Here is a tiny trained network, its code and every weight. The questions are about switching its units off for an input and a class, where a switched-off unit gives its printed mean instead of its output.

import numpy as np


def w(rows, s, z=0):
    codes = np.array(rows[::2]) - 128.0
    scale = np.full(codes.shape[1], s)
    scale[-1] = z or s
    return codes * scale


def norm(h):
    return h / np.sqrt((h * h).mean(-1, keepdims=True) + 1e-5)


def f(y):
    return np.maximum(y, 0)


def log_softmax(a):
    a = a - a.max(-1, keepdims=True)
    return a - np.log(np.exp(a).sum(-1, keepdims=True))


def net(x, mask):
    res = np.array(x, float).reshape(1, 6) / 4 @ E
    u = 0
    for l in range(3):
        y = f(norm(res) @ A[l][:, :-1].T + A[l][:, -1])
        res = res + np.where(mask[u : u + 10], y, B[l][:, -1]) @ B[l][:, :-1]
        u += 10
    return log_softmax(norm(res)[-1] @ U[:, :-1].T + U[:, -1])


A, B = {}, {}
E = w([
[110,140,137,94,138],'x0',
[253,76,140,53,154],'x1',
[187,194,61,154,161],'x2',
[183,203,246,168,154],'x3',
[135,121,126,144,130],'x4',
[123,129,129,124,134],'x5',
],0.0051)
A[0] = w([
[76,105,177,130,88,45],'0.n1',
[92,62,141,129,91,118],'0.n2',
[30,140,94,148,109,81],'0.n3',
[123,46,101,127,198,148],'0.n4',
[118,104,198,142,110,104],'0.n5',
[85,157,171,176,184,212],'0.n6',
[156,167,170,129,125,92],'0.n7',
[130,251,52,152,144,134],'0.n8',
[115,161,153,160,114,186],'0.n9',
[79,119,63,116,118,3],'0.n10',
],0.013,0.0032)
B[0] = w([
[66,129,20,194,226,188],'0.n1',
[149,238,68,179,216,197],'0.n2',
[118,51,243,226,75,240],'0.n3',
[138,124,80,72,73,202],'0.n4',
[134,245,53,103,206,196],'0.n5',
[137,151,182,130,46,235],'0.n6',
[136,123,50,79,22,194],'0.n7',
[61,166,110,181,212,253],'0.n8',
[139,178,230,177,23,200],'0.n9',
[152,123,55,107,1,196],'0.n10',
],0.0067,0.0065)
A[1] = w([
[80,149,39,78,52,251],'1.n1',
[133,167,65,107,119,114],'1.n2',
[209,123,51,105,254,183],'1.n3',
[106,215,131,199,183,182],'1.n4',
[157,128,58,174,66,183],'1.n5',
[42,232,73,136,93,124],'1.n6',
[89,76,36,135,118,92],'1.n7',
[148,89,98,16,97,145],'1.n8',
[140,137,54,83,98,80],'1.n9',
[195,65,84,103,141,163],'1.n10',
],0.0083,0.0019)
B[1] = w([
[203,175,194,166,87,234],'1.n1',
[133,165,174,156,191,193],'1.n2',
[72,123,151,206,177,232],'1.n3',
[150,41,77,106,149,239],'1.n4',
[121,140,179,69,102,224],'1.n5',
[107,110,120,68,189,255],'1.n6',
[147,254,57,132,105,190],'1.n7',
[89,146,171,191,197,201],'1.n8',
[120,114,162,131,143,194],'1.n9',
[77,41,193,106,65,189],'1.n10',
],0.0078,0.0068)
A[2] = w([
[171,77,85,159,49,36],'2.n1',
[118,111,119,190,1,219],'2.n2',
[165,113,184,107,159,114],'2.n3',
[178,220,148,139,131,153],'2.n4',
[183,243,130,139,61,145],'2.n5',
[143,140,41,153,189,176],'2.n6',
[173,184,137,95,67,151],'2.n7',
[133,151,158,99,144,92],'2.n8',
[80,118,112,184,172,115],'2.n9',
[110,195,122,144,118,251],'2.n10',
],0.0094,0.0021)
B[2] = w([
[233,153,98,102,120,145],'2.n1',
[180,168,232,57,152,235],'2.n2',
[125,192,210,216,47,169],'2.n3',
[95,94,12,72,102,234],'2.n4',
[133,58,108,65,84,254],'2.n5',
[6,20,68,109,224,178],'2.n6',
[133,80,77,101,1,192],'2.n7',
[104,223,156,110,78,159],'2.n8',
[178,91,91,202,184,201],'2.n9',
[214,82,55,19,173,236],'2.n10',
],0.006,0.0074)
U = w([
[156,131,98,54,76,255],'0',
[126,132,230,210,143,81],'1',
[95,102,45,128,247,52],'2',
],0.013,0.00091)

Each question gives the input, the list of numbers given to net, and the class t.
The units are the neurons (one row each of A and B). Each row of codes is followed by its name. A weight is (code - 128) times the scale printed after its matrix; where a second scale follows, it is the last column's (A, B and U).
mask holds one flag per neuron, layer by layer. A switched-off neuron (its flag False) gives its mean, the last column of its row in B, instead of its output. The means were averaged over made-up inputs and are rounded, as every weight is.
A unit's drop is (log p(t) with every unit on - log p(t) with that unit switched off) / (log p(t) with every unit on - log p(t) with every unit switched off).
The circuit of an input: a set's keep is (log p(t) with only the set's units on - log p(t) with every unit switched off) / (log p(t) with every unit on - log p(t) with every unit switched off). Starting from the 12 units with the biggest drops (on a tie, the unit counted first), units are removed one at a time, each time the one whose removal leaves the highest keep (on an exact tie, the one counted first), for as long as the keep stays at least 0.8.
circuit, biggest first: the units of the circuit, biggest drop first
unit that matters most: the unit with the biggest drop
k most important neurons: the k neurons with the biggest drops, biggest first
top k neurons in layer l: the k neurons of layer l with the biggest drops, biggest first
drop of u: that unit's drop, to one decimal
input [6,-5,-7,1,7,8], class 2: circuit, biggest first -> 0.n1
input [-6,-7,-5,-6,-7,8], class 1: 3 most important neurons -> 0.n3, 2.n4, 0.n7
input [-4,0,7,7,-8,-2], class 0: 2 most important neurons -> 0.n7, 0.n9
input [8,-5,2,5,3,3], class 0: 2 most important neurons -> 0.n6, 0.n9
input [3,3,-6,-5,-7,4], class 2: 4 most important neurons -> 0.n2, 0.n6, 0.n9, 0.n3
input [-1,4,1,3,1,-4], class 1: top 2 neurons in layer 0 -> 0.n9, 0.n6
input [-8,-5,-8,-5,-5,-1], class 2: 2 most important neurons -> 0.n2, 0.n1
input [2,6,-8,6,0,4], class 2: 2 most important neurons -> 0.n5, 0.n3
input [-2,3,1,2,1,-2], class 1: top 3 neurons in layer 0 -> 0.n9, 0.n6, 0.n10
input [-7,-5,3,-6,-2,-5], class 0: 2 most important neurons -> 0.n10, 1.n3
input [-8,-8,7,0,-2,8], class 1: top 2 neurons in layer 0 -> 0.n3, 0.n9
input [5,6,8,2,1,-8], class 2: top 3 neurons in layer 0 -> 0.n8, 0.n10, 0.n3
input [-3,4,-6,-4,4,-1], class 2: 2 most important neurons -> 0.n2, 1.n3
input [1,2,7,3,-8,3], class 2: circuit, biggest first -> 0.n8
input [5,-3,2,1,-8,4], class 1: top 2 neurons in layer 0 -> 0.n3, 0.n8
input [8,-4,-6,8,-6,0], class 0: 3 most important neurons -> 0.n6, 0.n8, 0.n9
input [-8,-2,-7,7,7,-1], class 0: drop of 1.n3 -> 0.4
input [-3,3,2,7,-5,-7], class 0: drop of 2.n9 -> 0.0
input [2,4,5,0,-7,-3], class 2: drop of 0.n8 -> 0.9
input [-6,-4,-4,6,-3,4], class 0: unit that matters most -> 0.n6
